Each row was made from one walk, in order. Every step used is in the known rows, and no mark comes twice. Write each row's walk.
Each row is shifted at random along 4 fixed directions that mean nothing.
Known rows:
bise > pemitof > nezu > rokeva: [-184  -62   18  -34 -198 -105    3  -66  232   42  179 -141  111   -3
  113   90 -397 -133  348  -60  140  142  310 -504  158   -7 -166 -318
 -185 -100 -181  -73 -225   72  -41   25   -9  284   35  147 -117 -216
 -111   15  -10   83  -13   -5  217  -81  157 -186 -234 -200  289  363
   -9  -93]
pemitof > bise > kimufon > gitid > gagof > nofo > rokeva > doda > rurer: [ -89  -33   30 -157 -201 -183 -130  -50  105  -85 -140   21  -50  -10
   96  212 -216 -161  403  -71  232 -301  357 -110  -58 -148 -152  -31
  156 -150 -100 -442    2  -60  115 -149  -78  161  286 -118   -3  267
 -158  423 -135 -129  292 -206  -55 -198 -217   18 -271 -322   33   39
  123  122]
gagof > nofo > rurer > kimufon > gitid > bise > pemitof > nezu > doda > rokeva: [-113  -26   68   82 -192  -52  153   28  -78 -103  -48  211  208  -65
   50  292   78  -29  427  226  211   46   34 -147   64 -231 -110 -278
 -196 -107 -150 -426  -73  134 -122  100  -50 -150  -88  -29  -92  -19
 -179  105   99  142 -359  -33   78    6  425   64 -161 -461  156  171
 -164  339]
rurer > nofo > gagof > tagi > rokeva > nezu > pemitof > doda: [-293 -249  -22 -219 -347  -69 -209   33  251 -200  -96 -190  196 -212
  -59  214 -246  -15  750   22  207   95  203 -387  347  -69 -104 -433
 -173 -149   99 -164 -148   10 -187   18 -161 -211  -84   46 -305 -185
   10  -56  452   72 -162  103  258 -238  210 -203 -190 -422  132  491
   38  -14]
rezu > gitid > bise > kimufon: [-137 -124   23  -31  -58 -189   80  106  212 -183  -37   38  114 -114
  -43  -14 -217 -227   59  178  218   54  285 -271  148  -20 -142 -220
   -4  110 -416 -291  -21 -128   -2   -3   49  146  135  173  -42 -149
   24   80  -63  -92  195  -55  -18 -116 -108  -15 -295  -14  107   42
  -91 -207]
doda > rurer > nofo > tagi: [-237 -183   50   -7 -359 -276   50  -13  342  -81 -114  -85   73 -110
  -21  -52 -447 -183  429   80  103  -38  389 -444  186  176 -308 -392
  -58  152 -253  -31 -169  -52  -89  148   33  -13 -148  274 -170 -292
    9   47  163  -41  140  170  340 -117  108 -122 -305 -204   45  211
   38 -238]
nofo > tagi > gagof > rurer > kimufon > gitid > rezu > bise: [-159  -49  124   26 -157 -199   -2  104  275  -23 -109 -100  -49  -72
   31 -170  -69 -168  277   54  180   42  295 -271   36   20 -231 -172
  138  367 -276 -170  -30 -300  -14  189   23   83  215  275  -93 -136
   26  201  -87  -60    0  -24  -69 -149 -110  -12 -557 -144   22   34
   -4 -223]
nezu > rokeva > pemitof > bise > rezu > kimufon > gitid > nofo > tagi > rurer: [  51    3  -72 -162  -33  394  -45    8  141  147    9   93  -88 -229
  -14   92 -104   67  235 -382 -137 -161  116 -265  -40  -44  -78  -66
 -133  -32 -213 -255  -98 -154  133   10  111  261  468  -73  -55 -225
  -21  158  -45   73  117 -164 -274 -249  -88   88 -684 -227  303  157
  288  -16]
rokeva > pemitof > bise > kimufon > gitid > gagof > nofo: [-213  -52  -32  -82  -17 -355   35  -83  311  -86  -76  -72  248 -146
  122  136 -181 -130  424  318  280   42  318 -200  309 -156  -98 -270
 -153  -25 -205 -196 -206  151 -207  138    8 -198    2  152 -256   67
  -30  210  172 -101 -183   64    6 -164  364 -120 -150 -106   33   -6
 -127  140]
bise > pemitof > doda > nezu > rokeva > gagof > rurer > kimufon > nofo > tagi: [-189 -149  132 -110 -277  -86  287  271  105  -55  -76   -4  228 -109
  -76  113  -21 -144  282  527  147  179   40  -69  332  -73 -204 -400
 -405  243 -144  -49 -218  401 -327   -6   34 -344  -43  139 -216 -102
    1  168  299 -106 -589   14  186  203  732  -66  -15 -372 -110  268
 -472  216]
rezu > kimufon > gitid > nofo > rurer > gagof: [-153 -194  -84   73 -296  -23 -148    3  176 -150 -201  119 -217   16
   94  115 -336  -67  311 -403  194 -255  338 -220 -181 -207 -277 -144
  129 -166 -299 -488   80 -271  236   62  -89  285  292   33   59  -18
   -2  -22 -130  -61  416  -50   35 -286 -301   33 -478 -173  264  132
  162   67]
pemitof > nezu > rokeva > gagof > nofo: [-222 -217  120 -192 -110 -162  290  296   90 -204   30  -48   15 -160
  -35  192 -120 -378   54  444  210   86  203 -199  316 -100  -62 -367
 -219   77 -216 -219 -118  132 -143    7   32   35    3  117 -112   -5
   15  252  181 -119 -295 -153  103   84  192 -149   10 -249   29  569
 -355  117]
gitid > rezu > bise > pemitof > nezu > rokeva > doda > rurer > kimufon > nofo: [-175 -122  157 -109  -95 -118   21   20  169   18   18 -137   62   77
  189  -12  -82  -53  344  -38   50  -31  266 -107  250 -132 -373 -277
  -90  -83 -217 -180 -158  -95   84  130  -21   72  323  310 -131   48
 -138   40 -118   76  100 -128   14  -43  122   46 -285 -176  107  327
 -110 -109]
rokeva > pemitof > doda > gagof > rurer > kimufon: [  25  -90  379 -265  -18   96  -23 -187  185   93   80  -59  142  -84
   53  -26 -322   18  263 -342  113  171  203 -356  -97 -143 -116  -17
 -238 -122 -338 -208  -57  -94  161  133 -120  448  355  -80   63  -46
   31  102   60  166  245   -9 -163 -141 -164   -8 -522   -1  258   61
   73 -135]
gagof > tagi > rokeva > nezu > doda > bise > kimufon > nofo: [  34   36  440 -219   66 -138   54   -1   67   -1  113 -315  288 -181
 -148  151 -110   40  486 -136   78   80  260 -427   75  127  -46 -185
  -27   34 -400 -194 -117 -161  -11  132  167  324  412 -173 -131 -300
  -46   81  124  128   89 -138 -289  -62 -165   26 -620  -87  357  335
  188 -453]
nofo > tagi > gagof > rurer > kimufon: [ -61 -107  221 -119 -172  -64 -131  -14  237   23  -28  -69  -30 -118
  -33  -88 -392 -150  337 -104  143  156  234 -445  -95   28 -113 -201
  -66  162 -323 -245  -29 -228   11   65  -59  355   82  -20  -32 -303
   65  113   33    2  165  -42   37 -217 -117 -161 -542 -178  168  143
   94 -252]
nofo > tagi > rokeva > doda > gagof: [-257 -203   65 -228 -362  -57   10   26  192 -176 -187  -57  107  -83
 -147   30 -287 -255  351   40  175  134  307 -247   67    7  -22 -269
 -102  133 -148  -99 -170  -31  -50  -82   21 -144   23  -53  -74  -63
   61  234  316  -47  169  -32  235  -93  124 -159 -223 -214  -43  198
   34 -212]
bise > pemitof > doda > nezu > rokeva > tagi > rurer > gagof > nofo: [-121 -182   68 -423 -221  134 -177   -2   -3 -106 -108    9  -66  -70
  -14  436 -172    1  390 -425  189 -125  -50 -195 -157 -274   17  -97
 -282 -493 -192 -591   67   81  225 -303 -213  297  299 -574   43  -52
 -104   56   24  -15  147 -298  -13 -372   28  -92 -292 -348  323  431
   80  330]
gitid > bise > nezu > rokeva > pemitof > doda > rurer > gagof: [ -73 -160  424 -132  -71 -100  215  146  219   10  -22  -61  121  -65
  -65  120   77 -268    4  123  129  -81  312 -176  247 -159 -256 -161
 -175   50 -280 -200 -125   -1   47  -45   39   50  322   80  -45  -42
  -30  195  -42   68  173 -121 -138   25   51   -8 -198 -234  166  196
 -227 -142]
nofo > gagof > tagi > rurer > kimufon > gitid > bise: [-130  -70  -88 -207 -163  -17  -34   -4   69 -366 -373  272  193 -285
 -130  154 -154  -53  375   74  304  114   19 -127   18 -173   64 -373
 -176   22 -242 -412  -71 -114  -70   17  -26 -153 -240 -122 -281  -77
  102   72  338  -17 -103  -32 -117 -139  331  -69 -290 -148  230  163
  -73  226]
gagof > tagi > rokeva > pemitof > bise > kimufon: [ -81  -60   19 -271 -143  -93 -199   14  215 -169  -58 -132   26 -132
   53  131 -360 -272  338   29  281   17  235 -260   41 -130  -27 -249
  -61  -96 -100 -328    1 -125   75 -222  -19  187  233 -252 -219  -37
  -67  202  136  -77   81 -155   -4 -347   38 -157 -239 -141  109  215
   30  -32]
rezu > kimufon > gitid > gagof > nofo > tagi: [-217 -153 -265   25 -158 -177   78  -83  242  -81 -116   45  217 -152
    6   39 -361   63  567   48  179   96  255 -249  121  -10  -78 -412
 -189   64 -221 -180 -249  118 -254  239  -12 -209 -153  221 -142  -92
   83   92  267 -130  -90  300   94 -112  282 -109 -317 -178  170  170
    1   58]
rokeva > doda > rurer > kimufon > gitid > rezu: [-144 -112  168   63  -30 -159  328   96  308  -54 -151    9  260 -160
  -34 -193  -20 -117  120  258   31  118  290 -233  340  -17 -166 -297
 -147  240 -417   66 -249   12 -213  363  195 -180   62  304 -195   12
  183  230  188  -49  -42  -26  -55  111  133   35 -313  132  122   24
 -264 -363]
tagi > rurer > gagof > nofo > kimufon: [ -65 -188  222  -90 -144    6  153  156  234 -209  -94  102   73 -263
 -169   52 -142 -291  105  182  152  160  137 -180   55 -180  -13 -339
 -141  102 -390 -355   -1 -134  -80   43  124   52   30 -112 -114 -214
  110   17  148 -139   78 -191  -50 -124   36 -175 -299 -124  207  145
 -157  -18]
gagof > tagi > rurer > kimufon > nofo: [-104  -82  214  -45   25 -142   29  -24  294   21   47  -74  213 -229
 -110  -53 -352  -34  394   58  158  276  284 -396  121   96 -201 -386
  -70  156 -467  -26 -237 -259 -173  365  192  258   16   82 -259 -302
  105  -54  250  -90  -20   19  -99  -40   61  -53 -537  134  316  225
  -40 -316]
rokeva > nezu > pemitof > bise: [-181 -155   99 -185 -140 -114   57   33  187 -210   24  -81   76 -118
  -54   20 -188 -148  153  121  155    0  250 -302  322  -37 -173 -243
 -187  -23 -207 -144  -95  -22  -51   70   39  107  171  122  -41 -131
   49  174  -21 -125  -64 -132   -2 -130    9  -53 -201 -102  181  274
  -24  -92]
gitid > kimufon > nofo > tagi > rokeva > doda: [-127 -219   16 -287  -78  -36  -21  -64  164   37  -90  -31  101 -152
   12    2 -367   12  477 -163   43   93  336 -242   50  -42  -99 -174
 -159   98 -271 -184 -279 -144  -97   45   67  148  149  -49  -89 -191
  140  164  243  -89  276  -47  -31 -158   37  -97 -520   -6  186  111
  135 -323]
pemitof > bise > rezu > kimufon > gitid > nofo > rurer > gagof > tagi: [-150 -150   28  273 -232 -116   33  293  308  -32  -87   27   -9  -43
  -38   41 -140 -359  175  228  231 -184  387 -128  127 -114 -361 -297
  187  211 -204 -285   52 -135   22  131   82  -53  309  262 -129   -3
  -21  116 -136 -135   32  -63   -8  -28  -56   57 -286 -273   60  193
 -233   12]
gitid > rezu > bise > kimufon > nofo > rurer > gagof > tagi > rokeva > doda: [-125 -130  175  -91  -56 -226 -322 -138  332  167   55 -241    7  -32
   10  -35 -277  -74  670 -277  250   12  396 -263    1 -102 -302 -250
  255  -69 -244 -181  -15 -340  136    7   -1  239  467  -49 -245 -143
  -68  -99    8   67  429  -31  -82 -320 -231  -46 -707 -144  221   62
  230 -465]
bise > kimufon > nofo > rokeva: [ -13 -110  -70 -266 -104  -21  168  144   96 -258 -148  156  153 -279
  -19   88 -327 -178   70  203  125  209   35 -128   78 -103  -74 -437
 -340  124 -273 -285  -87  103 -265  -71  235   -7  -70    9 -175 -183
  100  106  260 -113 -139 -137  121   35  332 -117 -152  -78  201  149
 -132   20]
kimufon > gitid > gagof > nofo > tagi > rokeva > doda: [ -51 -167   98 -281  -82  -88  226  240  103 -141 -174   53  -38 -192
 -115  132   88 -177  139  153  105  -27  301 -101   11 -126  -34  -83
  -35  214 -255 -325 -110 -114 -140  -56  168    4  243  -66  -10  -49
  190  415  181 -214   66 -269 -180  -54  -15  -98 -350 -180   23  138
  -41 -159]
nezu > pemitof > doda > rokeva > tagi > gagof: [-299 -112   75  -58 -148  -45 -211 -144  252   88   83 -136   46  -45
   35  173 -361   39  614 -342  117  115  399 -638  152  129  -66 -181
  -59 -168  -57  -74 -156  -45   91  115 -164  255  217   54   46  -45
  -49  195   59   61  115   57  217 -262 -349 -108 -457 -329  213  298
  374 -255]
rokeva > gagof > nofo > tagi > rurer > kimufon > gitid: [-259 -138   20  -45 -219 -113  -30   51  195  -76 -173   58  -80 -204
 -102  189 -200 -161  427  119  225   82  178 -228   13  -86  -60 -266
  -73   61 -309 -234  -91  -65 -160  102   -5  -16  -85 -161 -157 -116
   38  238  259 -159  -75  -60   72 -185  191 -100 -327 -219   89  151
  -26  140]
rurer > kimufon > gitid > bise > nezu > doda > gagof: [-278  -32  208  153 -263 -276  -98 -204  155  -99  -69 -189  140  118
   -8  230 -105   -6  596 -201  326 -106  400 -339 -118  -43 -157 -185
  139 -131 -430 -310 -122  -69  168   97 -176  153   61  -17   30  -78
 -235   95 -108  163  288   45  118  -99   45  -33 -324 -120  317  125
   52   52]
rezu > bise > pemitof > nezu > rokeva: [-197  -62  -16  -74 -169  -96  -57  -89  200   27  161 -142   55   56
  147   92 -348 -113  324 -146  191  116  239 -393   77  -28 -228 -301
 -149 -113 -147 -173 -132  -41   50   -1  -59  291  141  165  -98 -168
 -173   13 -108  123   61   11  114 -173  123 -117 -269 -246  277  373
   98  -25]
bise > pemitof > nezu > rokeva > doda > gagof > rurer > nofo > kimufon: [ -83  -34  106 -219 -239  126 -245 -331  204  131  116 -169  254  -32
  125   96 -452  185  853 -370   76  -30  156 -442  -18 -112   11 -181
 -280 -372  -88 -128 -218  195   43   54 -216  124   -3  -51 -174 -171
 -190 -208  174  356   75  140  141 -234  309 -167 -394 -378  254  335
  202   29]
gitid > bise > kimufon > nofo > rurer > gagof > tagi > rokeva > doda > nezu: [ 148 -144  365 -409 -102  -37  172  361  -28 -157 -239  110  -10 -152
 -186  133  188 -298   12  167  206 -176  185   66  -95 -278 -123  -92
   23  106 -376 -609  141 -220  175 -320  137  166  520 -354  -92  -63
  152   75   79 -111  294 -428 -327  -26 -109   51 -436 -205   63   59
 -182 -182]
rezu > bise > kimufon > gitid > gagof > tagi > rokeva > nezu: [ -98  -15   34 -194  -18 -251  -91   59  194 -116 -160 -105   68 -149
  -33  159  -56 -126  309  -32  259  -43  263 -213   10  -58  -23 -156
  -24   25 -307 -359  -41 -131  -26  -55    2   92  297 -117 -201    4
   25  177  112  -11  152  -52 -290 -221   13   34 -491 -126  208  104
  106 -176]
rokeva > tagi > rurer > gagof: [-247 -233   80 -244 -110  -86    6  129  254 -254 -292  141  -65 -209
 -168  148 -236 -341   11  112  230  114  123 -180  159 -134  -52 -271
 -285   76 -393 -258  -30  -47  -59   -2   39  -44  -36 -119  -73  -61
  132  130  175 -168   78 -194   39 -183  162 -114 -172  -93  147  217
 -173  -30]
gagof > tagi > rokeva > pemitof > bise > nezu > doda > rurer: [ -57  -12  247 -115 -234 -151    4  116  176 -168  -17 -204   39  -26
 -118  197  -65 -293  241   58  230  -97  298 -199   83    2 -127 -149
   32   65 -124 -214  -56  -79  142 -148   36  180  374 -184 -144  -61
 -114  352  -59  -23  128 -236  -76 -139  -77   -5 -153 -219  125  384
  -48 -127]
nofo > rurer > kimufon > gitid > gagof > tagi > rokeva > doda > bise: [  47  -25  368 -133  -21  -94   74   29   98   92 -125   70  195 -180
 -132  -15   42  -48  341   -3  135   32  268 -258  -23  -72 -111 -144
   13  118 -330 -178 -157 -221  -91  150  153   31  265  -36 -127  -69
  126  212  247   85  167  -90 -334   -6  -60   41 -620 -168  236   29
   55 -366]
nezu > pemitof > bise > rezu > kimufon > gitid > gagof > tagi > rokeva: [-299   12  -69  374 -185 -278   -5  169  471   61   96 -205  257  -22
  -65   40  -79 -176  521  349  279   19  542 -433  358  123 -274 -384
  238  274  -72  125 -245  -64 -213  220   35 -163  146  426 -233   14
 -161  168   37 -159 -226  173  113   29   20 -109 -269 -270   95  241
 -138 -208]
bise > kimufon > gitid > nofo > rurer > gagof > tagi: [  44 -144    7 -122 -139  -38  -70  163   83 -274 -251  150  -70 -261
   -7  180 -195 -242  115   21  247 -156  136 -107 -110 -226  -85 -215
  -50  -39 -308 -556  155  -96   76 -124   87  168  228 -138 -114  -97
  123   65   47  -45  110 -226 -107 -152   57  -17 -359 -139  222  163
  -83   76]
bise > kimufon > gitid > nofo: [ -42  -57  -51  -77   35  -82   47 -107  207  -74  -57   -2  221 -257
   80   10 -352   25  244 -100   83   80  204 -413   69   15   19 -212
 -194  -27 -399 -233 -164   18 -134  161  152  186   74   44 -162 -184
  100   11  156   42   36   -9  -54 -125  119  -25 -465  114  325   43
  113 -155]
gagof > tagi > rurer > nofo: [-165 -241 -148 -358 -224  -72  -88  118  146 -496 -337  174   86 -359
  -82  236 -352 -179  283  131  311   -2  -22 -165  106 -128  -38 -434
 -269 -112 -217 -416  -75  -26  -87   30  -31  -72 -305 -149 -348 -180
   69  -61  430  -79 -132 -124  135 -203  396 -144  -82  -59  186  539
 -144  231]
gagof > nofo > tagi > rurer > kimufon > gitid > bise > pemitof: [-153 -113   53 -104 -226 -173  192  337  110 -306 -280  248   31 -224
 -114  149  149 -284  102  523  240   -6  108   47  149 -176 -140 -244
 -100  244 -247 -436  -63  -84 -238    8  165 -260  -76    9 -160 -144
   35  251  127 -265 -275 -273  -21  -50  463  -48  -96 -243  -68   89
 -381  245]
rurer > gagof > nofo > rokeva > nezu > doda > bise > kimufon: [-242 -149  291 -109 -327 -230 -290 -119   52 -128  -45 -309    1   -1
   -6  320 -307 -177  706 -225  286 -219  234 -307  -87 -167 -166 -234
   33 -351 -245 -550  106  -84  145  -77 -218  196  198 -326   36 -103
 -308  127 -101  109  200 -143  196 -368 -112  -97 -288 -433  251  275
  173   74]
bise > nezu > rokeva > doda: [-245 -180  104 -149 -209 -157   62  131  194 -240  -54 -118   56  -68
  -88   98 -165 -229  238  154  222   28  241 -204  194  -47 -181 -378
 -151  -12 -257 -173 -214  218 -100  -27   59    3   32   46 -172 -190
    5  198  134  -25  -25 -191  176  -25  242 -192   15 -126  184  478
 -206  -86]
gitid > gagof > tagi > rokeva > pemitof: [ 183 -101  138 -511  111   -7   32  -13  139  -60  -50   45   26 -285
  -53   88 -179  -28  105 -326   75   -8  204 -296 -150 -145  103  -67
 -278 -119 -375 -374  -54 -236  154 -166   71  488  421 -289  -79 -196
  248  188  138   22  327 -213 -379 -254 -147  -70 -645   90  413  122
  221 -343]
rurer > nofo > kimufon > gitid > gagof: [-162 -202 -197 -178 -356 -119  -13   89  112 -515 -451  224 -152 -132
  117  328 -147 -142  306  -75  207 -287  249  -83  -91 -322  -76 -302
  -75 -169 -272 -651   15   11  128 -132 -151  -55 -129   45  -58   -8
   34   94   79  -98  231 -151  177 -215  165 -200 -137 -223  144  180
  -20  398]
pemitof > doda > rurer > kimufon > gitid > gagof > tagi: [ -84 -149  -16  -68 -159  -68  -48  -36   88 -220 -265  136   93 -106
   77  253 -265  -87  309 -132  244  -33  248 -193  -39 -180 -115 -240
  -89 -119 -223 -425  -64  -42  104   56 -183  137   42   -9  -33  217
   26  246   91  -36  221   -4  -69  -58  -24  -10 -263 -141  227  263
  -68  187]
kimufon > nofo > gagof > tagi: [-241 -125  -98 -168 -286 -283  -80  -82  205 -315 -121  -96  119  -61
  -15  117 -548  -40  641 -158  294   96  386 -315   29   11 -184 -461
   -2  -24 -175 -237 -112  -35   55   34  -26  166  -37  119 -227 -221
   77   57  149 -104   71   52  205 -149   13 -215 -259 -117  196  376
  120  -21]
nofo > gagof > rurer > kimufon: [-367  -99  239  147 -397 -433  -42   72  363 -209  -52 -163  -14   78
  -23 -150 -356 -330  435  231  337  113  497 -381  164   61 -403 -373
  200  249 -273 -116  -57  -95    3  119  -98  119  -29  365 -119 -150
  -78  133  -43 -121  -17   40  337  -79  -80 -203 -175 -199  -46  123
 -220 -140]
tagi > rokeva > nezu > doda > gagof > nofo > rurer > kimufon > gitid > bise > rezu: [ -12  -39  175 -249 -135  102  -33  -53 -113 -139 -188  145  232 -171
 -200  404  140   83  481 -303  135  -32 -111 -154 -222 -288  151 -151
 -202 -294 -334 -567   35   30   35  -65 -142   39  105 -519  -37 -160
 -100   84  196  285  116 -155 -157 -169  154   50 -502 -365  387  211
  139  174]

Which walk is each row?
[ -85   28  -69  -38 -288  255   32   17   15   -1 -120   40   39  -27
   79  336 -152 -138  384 -297   72  -50  131 -228  -86 -261 -108 -176
 -210  -94  -73 -397  -76  108  110   75 -117   72  220  -72    7   40
 -174  234  -54  221   65 -116  103 -100  -26   20 -187 -488  254  292
  106  244]	nofo > rokeva > pemitof > nezu > doda > bise > rezu > kimufon > gitid
[-122   14  250  -16 -314   72    7  128  283    7  -27 -166   78 -174
  -79  244   87 -107  552    5  120 -100  361 -255   96  -37 -123 -206
   60   35 -117  -93 -223   23   13   86   73  -54  240   57 -245 -158
  -73   88  231  129   33  -24  -28  -36   92  -70 -338 -337  129  314
  -70   42]	bise > nezu > rokeva > pemitof > doda > gagof > tagi > rurer > nofo > kimufon > gitid
[ -34  -36  351 -115 -169    4  -71 -178  135  159  129 -243   40   58
   36  142 -169   26  457 -281   84  -23  274 -203 -156 -114 -238 -147
  -97 -120 -338 -215  -68 -154  132  -22   33  290  408  -96   62 -170
 -155  165 -117  150  271  -99   -7 -121   22   23 -444 -151  334   29
  170  -40]	rurer > kimufon > nofo > rokeva > pemitof > bise > nezu > doda > gagof
[ -73  -23  233 -187 -300   37   51  148  167 -231 -217  -33   -5  -56
  -48  120  -28  -73  377 -113  148 -194  299 -217 -174 -130  -44    3
  124   70 -224 -276  -12 -142   64   -4   18   80  218 -111  -47    2
  -34  159  169  -18  144 -180  -65 -126 -141  -81 -372 -231    8  180
   65  -53]	tagi > rokeva > doda > gagof > rurer > nofo > kimufon > gitid
[ 105  -70  274 -335  -49  153  171  113  186  -10  -11   20  170 -421
 -243  140   26  -67  199   72   26   58   44 -235   65   27   26 -197
 -325  118 -303  -77 -107 -205  -54  105  212   81  176  -84 -194 -323
  125  120  328  188  -69  -98 -189  -35  209   36 -530  -57  291  213
   21 -260]	nezu > doda > gagof > tagi > rurer > nofo > rokeva > pemitof
[   8  -42  -61 -341 -122   23 -153 -112  103   41  -91   -2  -83 -104
   68  306 -177  -23  440 -439   97 -182  228 -259 -277 -269   -4   -7
  -68 -217 -159 -501    7  -78  150 -267  -86  304  362 -395   -6 -113
  -45  318  -38  -20  279 -225 -124 -390  -99 -123 -528 -323  240   50
  379  126]	kimufon > gitid > gagof > nofo > tagi > rokeva > pemitof > bise > rezu
[-329  -38  -83  -19 -170 -119 -255 -363  159  112  104 -161   46  137
  142  247 -454   58  712 -433  188   83  236 -466    5   44 -108 -215
 -222 -301 -125 -199 -116  116  167   52 -254  197  126  -42   -8  -38
 -262   92 -123  241   99  140  224 -357   96   10 -333 -378  277  265
  375   -6]	rezu > bise > pemitof > nezu > doda > rokeva > tagi
[ -41  -14  262  -18    3  -37  -53 -311  106  248  171 -155  217 -120
  -90   81 -354  306  718 -264   72  173   57 -442 -131  110  -80 -260
 -338  -64 -451  -29 -170  247 -133  130  -23  201   59 -223 -126 -370
  -85   26  197  239 -171  186   -1  -48  331   27 -588 -196  435  124
  265 -159]	bise > nezu > doda > rokeva > gagof > rurer > kimufon > nofo > tagi
[-144 -174   13 -151 -101   39  115   86  114 -250 -377  120  278 -222
  -25   48 -121  -59  184  121   56   57   43 -141  156 -128   45 -245
 -307   36 -263 -220 -220  -39 -297  207  120 -291  -93  -75 -217  111
  120  159  456  -29 -129  -89  -37  -75  361   52 -199  -28   81  199
  -99  -56]	tagi > rokeva > doda > rurer > kimufon > gitid > nofo
[   5  -49  -11 -372   66   19   98  230  141  -32 -197  240  151 -226
 -157   79 -177  -76  175  -20   67   32   39  -94   71  -68   28 -172
 -316  223 -220 -337 -101   45 -167   65   82  -11  134  -13 -115 -105
  111  162   86  -78  -72 -136 -178  -65   71   50 -389 -300  120  235
  -46 -105]	gitid > bise > rezu > kimufon > nofo > rokeva > tagi > gagof > rurer
[-250 -157 -152  -95 -216    7 -326 -122  316  103  -36   15  183 -253
  -98  166 -211   28  555  -62   83  -96   71 -366  293  -88 -171 -239
 -249 -218 -151  -83 -193    5 -237  101 -125 -201  -76   53 -235 -215
 -118 -128  145  104  -43   71  163 -284  252   51 -403 -367  239   93
  211   -2]	tagi > rurer > nofo > rokeva > nezu > pemitof > bise > rezu > gitid > gagof
[ -13 -161   36 -235  -39  123  203 -108  -64 -154 -192  356  478 -280
  -58  161 -103   89  288   78  202  278 -142  -64   53 -279   91 -324
 -406 -101 -195 -359 -139  138 -252  175   -4 -284 -212  -78 -105   32
   91   29  462  133 -143  135 -134   51  441   32 -274 -205  234  133
 -143  331]	pemitof > doda > gagof > nofo > rurer > kimufon > gitid > bise
[-113  -61  188 -230 -123   54  186 -111   64   84   -1 -156  316 -158
  -38  123 -191  -70  478   32   -9  306  210 -366  260  -15  -66 -275
 -335  212 -130    8 -355   -9 -220  235  140 -136   34   82 -135 -207
   -8   85  330  147 -150   62   53   -4  285  -59 -335 -339   90  250
  105 -178]	kimufon > nofo > tagi > rokeva > pemitof > nezu > doda > bise
[ -91 -134  -14 -217  -71  -99  -96  113  232   52  -77   67  -39 -129
  -45   68 -237 -162  178   24  108 -218  131 -201   53  -72 -209  -75
 -164   64 -267 -240   30   32 -100  -76  -30   29  160  101    4  -91
  -42  192 -117  -71    5  -89  -16 -196   28   66 -343 -327   54   87
  -14  -38]	pemitof > bise > rezu > gitid > gagof > rurer > nofo > rokeva > tagi
[  77 -135  353   -8 -166   29  195  126   86 -208   -6  -39   97  -78
 -124  183   -5 -245   64  137  131  -38   72  -44  -24 -197  -53 -274
 -129   13 -331 -485  144   39   99 -166   47   79  255 -177   44 -122
  -68  181 -166   -7  199 -255 -127  -38   19  -78 -126 -292  277  277
 -174  143]	pemitof > bise > nezu > doda > rurer > gagof > nofo > kimufon
[-112  -25  126   80 -246  -29  -48  -18  293  280  142 -239  137   83
  -26   57 -260  -20  668 -192  134 -125  346 -329   15  -70 -396 -401
    7  -93 -223  -78  -86   -7  154   75  -37  178  422   34 -213 -239
 -118  -89  -36   65   72  163   33 -151  -21  -28 -541 -344  274  236
   79 -115]	doda > nezu > rokeva > pemitof > bise > rezu > kimufon > nofo > rurer > gagof > tagi
[  96   93  267   77   26   -6  246  -51  233  228  197  -41  241 -118
   27   64   48   69  386   63   12   11  294 -432  138  -41  -76  -10
 -103  192 -299 -109 -197  -34 -109  277   89  194  127  229  -99 -287
  -69  -43 -126  213  -64   14 -251    4  142    7 -543 -248  260    5
  -25 -169]	gagof > rurer > nofo > kimufon > gitid > bise > pemitof > nezu > doda
[-147 -216  -24  -88 -205   91   -5  187   15 -282 -116  132  194 -152
   41  216 -137 -154  132  -30  177  -30  110 -170  141 -206 -205 -170
 -149  -92 -157 -478   -4   80  107  -27 -166   91  253  142  100  -18
  -56  188  -94   18  125 -204   96  -16 -159  -15  -86 -210  200  387
 -120  167]	nezu > pemitof > doda > bise > rezu > gitid > kimufon
[   5 -134  -21 -191  -97   46  138  301   99 -234 -258  136   24 -305
   23   91  -39 -320 -128  376   70   25  119  -85  183  -77   55 -182
 -159  316 -183 -433   13  -99 -120 -108  205 -157  148  100  -95  -50
  158  282  110 -125  -56 -273  -98  -38  194  -30 -249 -195  -54   88
 -126   83]	pemitof > bise > kimufon > gitid > nofo > tagi > gagof
[-194  -99   90    6  -53 -173  -28  -39  185  -81 -128 -154  231 -169
 -121  237  -24    1  546   64  186  105  221 -336  140  -64   39 -324
 -183    2 -364 -159 -225  -64 -213  213  -55  -87  -48  -86 -187  -78
   28  163  301   70 -115   82 -116 -122  303  -43 -430  -98  323  220
  -43 -160]	rurer > kimufon > gitid > gagof > tagi > rokeva > nezu > doda
[  -8   39  273  -16 -173  -86  157  279  166   89  -42  125 -152 -142
   -6  231  181 -210  246  126  103 -347  453 -238    7  -90  -79   57
  132   74 -257 -372   -1 -205  192  -70   68  176  378  -44 -150   -7
  -43  169  -79   -3   96 -255 -238  -47 -126  138 -514 -370   41   -2
   15  -17]	doda > rokeva > gagof > tagi > rurer > nofo > kimufon > gitid > bise > pemitof > nezu
[  18  -87  356  106   73  -22  229  287  227   97   50  -94  339 -191
 -291   46  216 -230  -19  400  -15  140  117 -212  309   33  -72 -248
 -198  304 -457  -57  -51 -101 -182  112  108 -118  310   90 -101 -101
   47  251   41   75  -17  -66 -331  115   64  173 -433 -166  181  157
 -252 -418]	pemitof > bise > rezu > gitid > gagof > tagi > rokeva > nezu > doda > rurer > kimufon
[-270 -116  -81 -120 -236 -100 -308 -230  106 -193 -105  -89  228  -54
   90  260 -255    9  717 -160  325  126   74  -90  115 -176 -105 -365
 -132 -253 -144 -342 -138  -78  166  132 -254  -75    5   15 -248   56
 -246 -189   79  197   10   21  153 -166  415   34 -254 -167  206  410
  -36  297]	gitid > rezu > bise > pemitof > nezu > doda > gagof > tagi > rurer > kimufon > nofo
[ -97  -78  327  -91 -311 -191  -99   14  261   76  129 -370  -30   -5
  -27  162 -129 -189  520  -27  209 -281  432 -261  -18   23 -276 -151
   93  -36 -171 -176  -31 -168  175  -70   11  199  387   12  -77 -211
 -174  219 -110  121  183  -81   83 -169  -14  -10 -330 -252  164  236
   57 -122]	rurer > nofo > rokeva > pemitof > bise > nezu > doda > gagof > tagi
[-100   -7   53   92  -32  -53  273  -76  177  -60  -25    8  472 -100
 -145   95  -21  139  321   26  184  148  147 -233  120   40   35 -276
 -235  103 -398  -93 -255  164 -136  250   66 -194    6  141 -107 -108
  -17   16  175  185    0  221 -132  137  315   69 -302  -28  384  173
  -78  -54]	rezu > kimufon > gitid > bise > nezu > doda > gagof
